Group, then class:
[ 1.73  1.32  0.91 -0.94 -2.44 -0.12 -0.80 -2.81 -0.05  1.25 -0.11 -1.16
  0.85  0.32  0.09 -0.79  1.38 -0.45 -0.30  0.70  1.05  1.30  3.46  2.02
  0.00 -2.38 -3.80  1.59  0.05  0.40 -2.09 -0.89 -1.40  1.93  0.23 -0.63
 -1.05 -0.44 -0.62 -1.33  2.51  0.13 -0.55  0.90  0.71  0.60  0.40 -0.35
 -1.87  1.41 -1.80  0.28 -1.37  0.27  0.88  2.08  0.11 -1.31 -0.87  0.55
  3.31 -0.07 -0.02]
Q43.D
[-1.37  0.74 -0.77 -0.24 -0.26  0.62  0.02 -1.71 -0.42  3.19  0.00 -0.41
 -0.34  0.30 -2.09 -0.27  0.56 -0.78 -0.07  1.06 -1.68  0.31  1.32  3.02
  0.06 -1.06  0.18  1.07  0.08  1.16 -3.57 -1.14 -0.79  2.34  0.55 -1.68
 -1.39 -0.84  0.47 -0.76  2.70  1.44 -0.43  0.89 -0.76 -0.41 -0.82 -0.05
 -0.83  0.93 -0.62  0.05  0.43 -1.77 -0.16 -4.13  1.42  0.12  0.18 -4.24
  2.07 -0.20  1.12]
Q822.P
[-3.75  1.68  2.38 -0.55 -0.21  0.86  0.76 -1.82 -0.39  1.26  0.01 -0.47
 -1.26  0.83 -2.15 -0.17 -0.23 -0.47 -1.24 -0.84 -1.25 -0.71  1.58  2.02
  1.10 -1.42  2.05  0.80 -0.79  1.80 -1.79  0.19 -1.11  1.37  0.19 -0.52
 -0.67 -1.86  0.67 -0.45  0.78 -0.03 -0.05  0.42  0.63  1.71 -0.17 -0.73
 -0.65 -0.21  0.00 -0.12  0.26 -2.27  0.68 -4.41  1.91 -0.96 -0.93 -2.86
  0.24  0.26 -0.02]
Q822.Y
[ 3.04 -0.36  4.46 -0.78 -3.02  1.06 -1.23 -1.16 -0.46 -1.04  0.24 -0.37
 -2.90  1.11 -1.33 -0.01  1.59  2.28 -0.53  2.18  1.89  0.97  1.76  1.43
 -0.41 -0.23 -2.71  1.12 -0.06 -2.83  1.10  0.30 -2.04  1.32 -0.97 -1.10
 -2.69  1.39 -0.35 -1.25 -1.00 -0.70 -1.03  0.83  1.27  0.55  0.75 -1.77
 -2.42 -1.95  0.10  1.13 -0.95 -1.01  0.42 -0.35 -0.99 -0.64 -1.92 -0.51
  2.48 -0.54  0.07]
Q43.D
[ 2.10  0.34  1.53 -0.35 -2.20  0.43 -0.22 -1.84 -0.89 -0.03  0.64 -0.18
 -1.02  0.23  0.98  0.32  1.34  1.51 -0.47  2.64  1.15 -0.80  0.95 -0.53
 -0.15 -0.55 -1.30  0.68  0.23 -0.49  1.18 -1.35 -0.95  2.10  0.06 -0.65
 -0.75 -1.45 -0.06 -0.61 -0.28  0.01 -0.24  0.40  1.72 -0.13  0.08 -0.67
 -0.76  0.20 -2.05  0.14 -1.00  0.27  1.20  1.88 -1.04 -0.51 -0.60 -1.42
  1.81 -0.02  0.89]
Q43.S
[-0.68  1.11  2.44 -0.97 -1.07  1.33  1.06 -0.34 -1.19  0.71  0.39 -0.18
  0.90  1.03  0.07 -1.12  0.78  0.60 -0.28 -0.82 -0.66  0.67  1.75  2.94
  0.41 -1.25  0.03  0.81 -0.90  0.68 -1.49  0.25 -1.37  1.32 -1.46  0.09
  0.73 -1.13  1.22 -0.91 -0.18  0.81  0.46  0.61 -0.94  0.48 -1.13  0.23
  0.51 -1.26  0.13 -0.31 -0.07 -0.65  1.14 -2.05  1.22 -0.36 -2.16 -1.90
  1.14 -0.02  0.03]
Q822.Y
[-0.64  0.49 -0.51  0.55 -0.94 -2.39  0.46 -0.39  0.11 -0.38 -0.91  0.41
 -1.43 -1.28 -4.81 -0.52 -0.75 -1.43  0.20 -0.05 -0.56  0.41  2.44  1.21
 -1.07  0.22 -1.05  0.09  0.03  0.64  0.09 -0.16 -0.87 -0.33 -0.43  0.65
  2.82 -0.38  0.39  0.74  0.42 -0.21 -0.41 -0.17 -2.09  0.74 -2.37 -1.34
 -3.53 -1.94  0.55 -0.39  0.48  0.04 -0.41 -0.34  1.26  1.29  0.18 -1.40
 -0.71  1.04  0.51]
Q616.F
[ 0.95  0.74  1.14  0.83 -0.32 -0.40 -0.57 -1.03 -1.22  0.90  0.73 -0.50
 -2.26 -0.25 -3.80 -0.35  0.64  0.94  0.00  1.71 -0.19  2.66  1.85  1.18
 -1.53  0.05  0.29  0.11 -0.19  0.67  0.26 -0.15 -0.98  1.37 -0.51 -0.15
 -2.26  0.47  0.51 -0.38 -2.91 -0.23 -0.84 -0.07 -0.29  0.31 -0.60 -0.69
 -2.73 -0.55  0.45  0.39  0.95 -0.28 -0.90 -5.69 -0.29  0.51 -0.07 -3.18
  2.32 -0.22  0.30]
Q616.W
[-2.20 -0.93 -4.51 -0.17  0.16 -1.11 -1.41 -1.89 -0.03  1.56 -0.48 -0.93
 -1.75 -0.26 -1.13 -0.30 -2.31 -1.71 -0.02 -1.17  0.92 -0.23  1.75  0.43
  1.60 -0.35  0.25  0.94  1.17  0.56 -0.11 -1.07  0.50  0.08  1.79  0.21
  3.23 -1.13  0.18 -0.88  2.70 -0.08 -0.83  0.17  0.45  0.28  0.41  0.80
 -2.04  1.34 -0.03  0.01 -0.58  1.55 -0.90  2.45 -0.23  0.59 -0.21  0.54
 -0.04  1.24 -0.18]
Q56.E
[-3.16  1.79  2.61 -0.54 -0.80  0.97  0.48 -1.23  0.12  1.28  0.52 -0.02
 -1.17  0.65 -2.14  0.19 -0.18  0.23 -0.48 -0.67 -1.92  0.23  2.00  2.03
  1.52 -2.44  0.96  0.92 -1.80  1.71 -1.28 -0.34 -0.84  1.91  0.52 -1.55
 -0.20 -1.16  0.82 -0.31  2.78 -0.24  0.03  0.25  0.35  0.19 -0.27 -0.97
 -0.02  0.21  0.94 -0.02 -0.05 -0.73  0.92 -2.80  0.83 -0.72 -1.17 -1.76
  0.97  0.15  0.10]
Q822.P
[ 3.18 -0.50  0.22 -1.22 -2.45  0.10 -1.14 -1.27  2.12 -1.08 -0.11 -0.92
 -0.44  0.76  0.31 -0.42 -0.37 -0.07 -0.11 -0.11  2.48 -0.89  0.73 -0.28
  0.22  0.83 -4.28 -0.25  0.46 -0.20  1.37  0.22 -1.07 -0.37 -0.57  0.62
 -2.39  3.71 -1.45 -0.68 -0.52 -0.21 -0.65  0.99  0.15 -0.07  1.27 -1.07
 -0.70  0.02 -1.63  1.76  0.52  1.38 -0.15  2.97 -1.39 -1.44  0.44  2.05
  0.93  0.10  0.03]
Q43.K
[ 0.45  0.16 -4.33  0.66  0.07 -1.38 -2.20 -3.01 -0.94  1.10 -0.54 -0.15
 -2.65 -0.68 -2.24  0.33 -0.56 -0.50  0.27  1.41  1.08  1.86  0.71 -0.55
  0.04 -0.65 -0.36  0.52 -2.55  1.15  0.38 -1.12 -0.42  1.10  0.31 -0.69
  0.92 -0.66  0.46 -0.66 -0.85  0.29 -1.53  0.59  0.49  0.33 -0.35  0.13
 -2.11  1.58 -0.66  0.59  0.72  0.46 -1.02 -1.41  0.04  0.13 -0.37 -2.68
  1.15  0.56 -0.08]
Q56.R
[-2.08  0.62 -2.94 -0.70 -0.61  0.41 -2.51 -3.33 -1.40  2.83  1.04 -1.15
 -3.74  0.15 -1.87  1.16 -1.83  0.36 -0.31  0.92  1.34  0.52  1.58 -0.78
  1.14 -0.84  2.04  0.30  2.33  2.22  0.75 -0.78 -0.60  1.84  3.50 -0.35
 -1.07 -1.09  0.44 -1.87 -0.56 -1.19 -1.50  0.94  2.14 -0.51 -0.22 -0.94
 -1.47  0.72 -0.66  0.99 -0.07  0.85 -0.88 -2.62 -0.47 -0.20  0.50 -1.51
  1.09  0.26  0.13]
Q56.R
[ 0.01  2.69  0.88  0.27 -1.01 -0.32 -1.37  0.24 -0.53  1.28 -0.35  0.01
 -2.96 -0.07 -3.58 -0.51 -0.47  0.82  1.04  1.01 -0.64  0.09  1.13  1.56
  0.10  1.02 -0.34 -0.12 -0.31  0.88  0.43 -0.70  0.05  1.35 -1.51  0.22
 -0.15  0.84  1.24 -0.74 -2.96 -0.80 -1.73  0.55 -0.97  0.52 -0.47 -1.14
 -1.46 -1.78  0.77  1.17  1.44 -0.07 -1.14 -6.79  0.06  0.05  0.42 -4.53
 -1.36  0.29 -0.10]
Q616.W
[-2.93 -0.82 -5.18 -1.03  0.04 -1.48 -2.19 -2.65 -1.62  2.37  0.56 -0.60
 -1.46  0.18 -1.38  0.71 -4.43 -1.33 -0.15 -1.46  1.36 -1.07  1.27 -1.47
  1.74 -0.99  2.21  0.69  2.14  1.45  2.49 -1.15  0.64  0.14  1.47  0.88
  2.93 -2.52  1.11 -0.12 -1.16 -0.20 -2.31  0.06  1.61 -0.68 -0.96  0.93
 -0.27  1.46 -0.56 -0.37  0.29  0.24 -1.08 -0.72  0.87  0.95  0.32 -1.42
 -1.98  0.61  0.08]
Q56.H
[ 0.14  0.62 -4.87  0.48 -0.57 -1.08 -1.98 -1.70 -0.50  3.09 -0.55 -1.23
 -2.68  0.21 -2.94  0.54 -1.89 -0.93 -2.63  0.51  0.19  0.78  1.37 -0.45
  0.60 -0.87 -1.04  0.47  1.28  0.39 -0.10 -0.82 -0.44  2.62  2.64  0.24
 -0.14  0.01  0.48 -0.42  1.79  0.64 -0.90  0.75  1.04 -0.98 -0.14  0.46
 -0.67  3.89 -0.15  0.42 -0.38  0.25 -1.36 -0.95 -0.36  0.51  0.84 -0.83
  1.47  0.18  1.02]
Q56.R
[ 0.70  0.27  0.52 -0.18  0.54 -0.41 -1.33  0.90 -1.57  1.42 -0.67 -0.09
 -2.07 -1.07 -2.87 -1.58  1.03  0.67  1.31  2.14 -0.30  0.47  0.63  1.95
 -0.78  0.95 -0.24 -1.36  0.48  1.53 -0.31 -0.59  0.28  0.17 -3.01  0.37
 -0.76  1.15  1.55 -1.81 -5.49  0.11 -2.24 -0.56 -1.49  1.05 -2.45 -0.44
 -0.24 -0.75  0.78  1.09  0.97 -0.67 -0.46 -8.80  0.36  0.24 -0.30 -7.20
 -1.92  0.03  0.92]
Q616.L
[ 2.65  1.05  0.64 -0.22 -1.22  2.40 -0.69 -1.99 -0.44 -0.64  0.58 -1.20
 -3.11  0.01  0.98  0.63  0.61  1.27 -0.58  1.35  0.86  3.75  0.72  0.39
  0.84  0.65 -2.56  0.38  0.64  0.55  0.67 -0.35 -0.50  0.21 -0.24 -1.29
 -0.48  1.40 -0.94 -1.15 -3.68 -0.59 -0.86  0.74  1.66 -0.30  0.50 -0.31
 -1.41  0.17 -0.89  1.17 -0.31  1.09 -0.14 -0.62 -0.73 -1.59  0.45 -0.19
  0.77  0.30  0.31]
Q43.K
[-1.19  2.24  2.56 -1.58 -1.87  0.34  1.10 -1.84 -0.58  0.85  0.06 -1.03
 -2.02  0.27 -4.65 -0.18 -0.34  0.99 -0.97 -0.79 -8.86 -0.38  2.91  3.04
  1.32 -1.91 -0.21  0.84 -1.19  2.70 -0.49  0.04 -1.75  2.48 -1.26 -0.91
 -1.26 -0.54  1.21 -0.43  1.00  0.11 -1.14  0.74  0.11  0.72  0.03 -2.67
 -1.13 -0.04  0.42  1.54  0.25 -0.25  0.65 -6.01  1.66 -0.13 -0.72 -4.80
  0.65  0.75  0.47]
Q822.G
